Here is a tiny trained network, its code and every weight. The questions are about switching its units off for an input and a target symbol, where a switched-off unit gives its printed mean instead of its output.

import numpy as np


def w(rows, s, z=0):
    codes = np.array(rows[::2]) - 128.0
    scale = np.full(codes.shape[1], s)
    scale[-1] = z or s
    return codes * scale


def norm(h):
    return h / np.sqrt((h * h).mean(-1, keepdims=True) + 1e-5)


def softmax(a):
    e = np.exp(a - a.max(-1, keepdims=True))
    return e / e.sum(-1, keepdims=True)


def log_softmax(a):
    a = a - a.max(-1, keepdims=True)
    return a - np.log(np.exp(a).sum(-1, keepdims=True))


def net(x, mask):
    ids = ['αβγδεζηθλξπσφψω'.index(c) for c in x.split()]
    T = len(ids)
    res = E[ids] + P[:T]
    u = 0
    for l in range(3):
        r = norm(res)
        for j in range(2):
            rows = slice(2 * j, 2 * j + 2)
            q, k, v = (r @ M[l][rows].T for M in (Q, K, V))
            z = softmax(np.where(np.tri(T) > 0, q @ k.T / 2**0.5, -1e9)) @ v
            o = O[l][rows]
            res = res + np.where(mask[u + j], z, o[:, -1]) @ o[:, :-1]
        u += 2
    return log_softmax(norm(res)[-1] @ U[:, :-1].T + U[:, -1])


Q, K, V, O = {}, {}, {}, {}
E = w([
[73,81,17,117,124,100],'α',
[127,163,116,208,186,94],'β',
[111,109,25,193,101,99],'γ',
[150,155,51,123,174,102],'δ',
[39,67,94,109,173,131],'ε',
[217,87,225,136,2,121],'ζ',
[73,121,129,127,148,43],'η',
[127,159,60,173,161,178],'θ',
[61,115,74,137,124,162],'λ',
[97,146,114,104,203,99],'ξ',
[72,146,150,154,167,147],'π',
[68,127,201,100,165,96],'σ',
[109,158,136,209,154,66],'φ',
[102,142,77,94,192,149],'ψ',
[96,124,24,104,129,154],'ω',
],0.027)
P = w([
[3,172,48,234,198,50],'0',
[93,165,77,134,142,85],'1',
[131,124,84,113,146,98],'2',
[155,93,91,105,158,109],'3',
[166,65,96,99,166,108],'4',
[175,47,101,92,181,112],'5',
],0.019)
Q[0] = w([
[157,200,116,137,193,23],'L0H1',
[64,15,218,143,41,56],'L0H1',
[236,115,245,141,76,28],'L0H2',
[194,214,106,250,211,179],'L0H2',
],0.011)
K[0] = w([
[186,106,175,154,198,42],'L0H1',
[152,57,252,111,13,185],'L0H1',
[162,156,226,182,60,63],'L0H2',
[64,226,68,183,210,103],'L0H2',
],0.013)
V[0] = w([
[222,135,255,107,171,84],'L0H1',
[250,140,224,124,61,101],'L0H1',
[104,47,116,40,85,182],'L0H2',
[232,187,187,150,26,88],'L0H2',
],0.0063)
O[0] = w([
[104,197,59,175,83,100,60],'L0H1',
[70,189,122,75,102,110,8],'L0H1',
[129,202,146,140,96,119,102],'L0H2',
[234,189,165,2,100,160,2],'L0H2',
],0.0099,0.009)
Q[1] = w([
[7,145,120,133,136,127],'L1H1',
[78,179,76,89,113,188],'L1H1',
[147,85,19,90,172,208],'L1H2',
[182,101,216,126,132,73],'L1H2',
],0.017)
K[1] = w([
[30,85,159,107,138,140],'L1H1',
[139,124,8,113,185,160],'L1H1',
[225,124,172,55,60,173],'L1H2',
[69,117,147,181,180,44],'L1H2',
],0.017)
V[1] = w([
[152,51,220,90,136,46],'L1H1',
[129,66,182,102,92,169],'L1H1',
[173,121,238,115,56,78],'L1H2',
[142,84,253,107,159,66],'L1H2',
],0.012)
O[1] = w([
[110,144,115,190,157,113,143],'L1H1',
[101,184,86,139,108,111,88],'L1H1',
[124,217,146,53,72,197,10],'L1H2',
[250,155,120,43,38,169,111],'L1H2',
],0.013)
Q[2] = w([
[253,124,197,85,61,66],'L2H1',
[92,182,26,66,201,194],'L2H1',
[125,140,93,119,158,118],'L2H2',
[123,97,101,160,178,105],'L2H2',
],0.017)
K[2] = w([
[210,148,104,78,41,2],'L2H1',
[54,218,26,45,238,246],'L2H1',
[94,178,240,135,110,118],'L2H2',
[102,121,146,163,116,28],'L2H2',
],0.0095)
V[2] = w([
[116,19,52,170,197,34],'L2H1',
[154,81,172,93,145,78],'L2H1',
[131,208,155,79,1,150],'L2H2',
[150,223,131,175,107,188],'L2H2',
],0.0077)
O[2] = w([
[144,26,22,114,158,208,253],'L2H1',
[113,223,148,78,103,204,139],'L2H1',
[139,2,69,172,193,69,3],'L2H2',
[79,76,97,156,176,204,75],'L2H2',
],0.0097,0.016)
U = w([
[117,116,83,94,88,108,41],'α',
[114,192,111,178,137,82,18],'β',
[125,150,69,170,67,117,2],'γ',
[147,179,61,110,143,104,26],'δ',
[70,146,115,114,110,98,43],'ε',
[158,155,143,137,86,111,214],'ζ',
[129,135,118,88,146,64,38],'η',
[162,170,109,166,118,167,48],'θ',
[109,117,133,138,77,161,56],'λ',
[98,179,119,107,180,95,13],'ξ',
[107,154,185,149,145,123,84],'π',
[138,118,170,76,163,95,73],'σ',
[94,124,103,165,148,88,190],'φ',
[136,148,137,82,168,147,72],'ψ',
[253,41,142,77,120,162,159],'ω',
],0.019,0.0086)

Each question gives the input, a string of symbols that net reads in full, and the target symbol t.
The units are the heads (2 rows each of Q, K, V and O). Each row of codes is followed by its name. A weight is (code - 128) times the scale printed after its matrix; where a second scale follows, it is the last column's (O and U).
mask holds one flag per head, layer by layer. A switched-off head (its flag False) gives its mean, the last column of its rows in O, instead of its output. The means were averaged over made-up inputs and are rounded, as every weight is.
A unit's drop is (log p(t) with every unit on - log p(t) with that unit switched off) / (log p(t) with every unit on - log p(t) with every unit switched off).
The circuit of an input: a set's keep is (log p(t) with only the set's units on - log p(t) with every unit switched off) / (log p(t) with every unit on - log p(t) with every unit switched off). Starting from all 6 units, units are removed one at a time, each time the one whose removal leaves the highest keep (on an exact tie, the one counted first), for as long as the keep stays at least 0.8.
units of the circuit, in order: the units of the circuit, biggest drop first
most important unit: the unit with the biggest drop
which heads matter: for each layer, one digit per head in row order, 1 if its drop is at least 0.15 and else 0, layers parted by /
drop of u: that unit's drop, to one decimal
input π φ ε δ ψ ω, target φ: which heads matter : 01 / 01 / 00
input β ζ α, target α: units of the circuit, in order : (L1H2, L2H2, L2H1, L0H2)
input δ γ φ φ, target ω: which heads matter : 01 / 10 / 10
input ζ ε η, target η: units of the circuit, in order : (L0H2, L0H1)
input σ ζ θ λ δ δ, target δ: units of the circuit, in order : (L1H2, L2H1, L2H2, L1H1)
input π ζ φ θ β, target β: most important unit : L2H1
input α θ ζ δ ξ σ, target σ: units of the circuit, in order : (L0H2, L0H1, L1H2)
input δ π δ φ ζ θ, target θ: units of the circuit, in order : (L1H2, L1H1, L2H1, L2H2)
input δ β ξ ζ ω ε, target ε: units of the circuit, in order : (L0H1, L1H2, L2H1)
input ψ π α ζ δ γ, target γ: units of the circuit, in order : (L1H2, L1H1, L2H1, L2H2)
input β ζ ε β π π, target π: units of the circuit, in order : (L2H1, L1H2, L0H1)
input β λ ζ π ξ ψ, target ψ: units of the circuit, in order : (L1H2, L0H1, L2H1)
input θ θ ζ σ, target σ: units of the circuit, in order : (L0H2, L0H1, L1H1, L1H2)
input θ θ θ, target ω: units of the circuit, in order : (L1H1)
input η π σ λ σ δ, target φ: units of the circuit, in order : (L0H1, L0H2, L1H2)
input α ζ θ, target θ: units of the circuit, in order : (L1H2, L0H1, L2H1)
input θ λ γ θ φ σ, target φ: which heads matter : 00 / 10 / 00
input ψ α β ζ, target ζ: which heads matter : 11 / 00 / 00
input ζ β ω λ, target λ: drop of L0H2 : 1.4
input ψ ξ φ ω φ, target ω: drop of L2H1 : 0.4
input ζ δ δ, target δ: most important unit : L0H2
input ζ δ δ ψ, target ψ: drop of L0H2 : 1.4
input φ θ ψ ζ γ, target γ: drop of L0H1 : 0.0
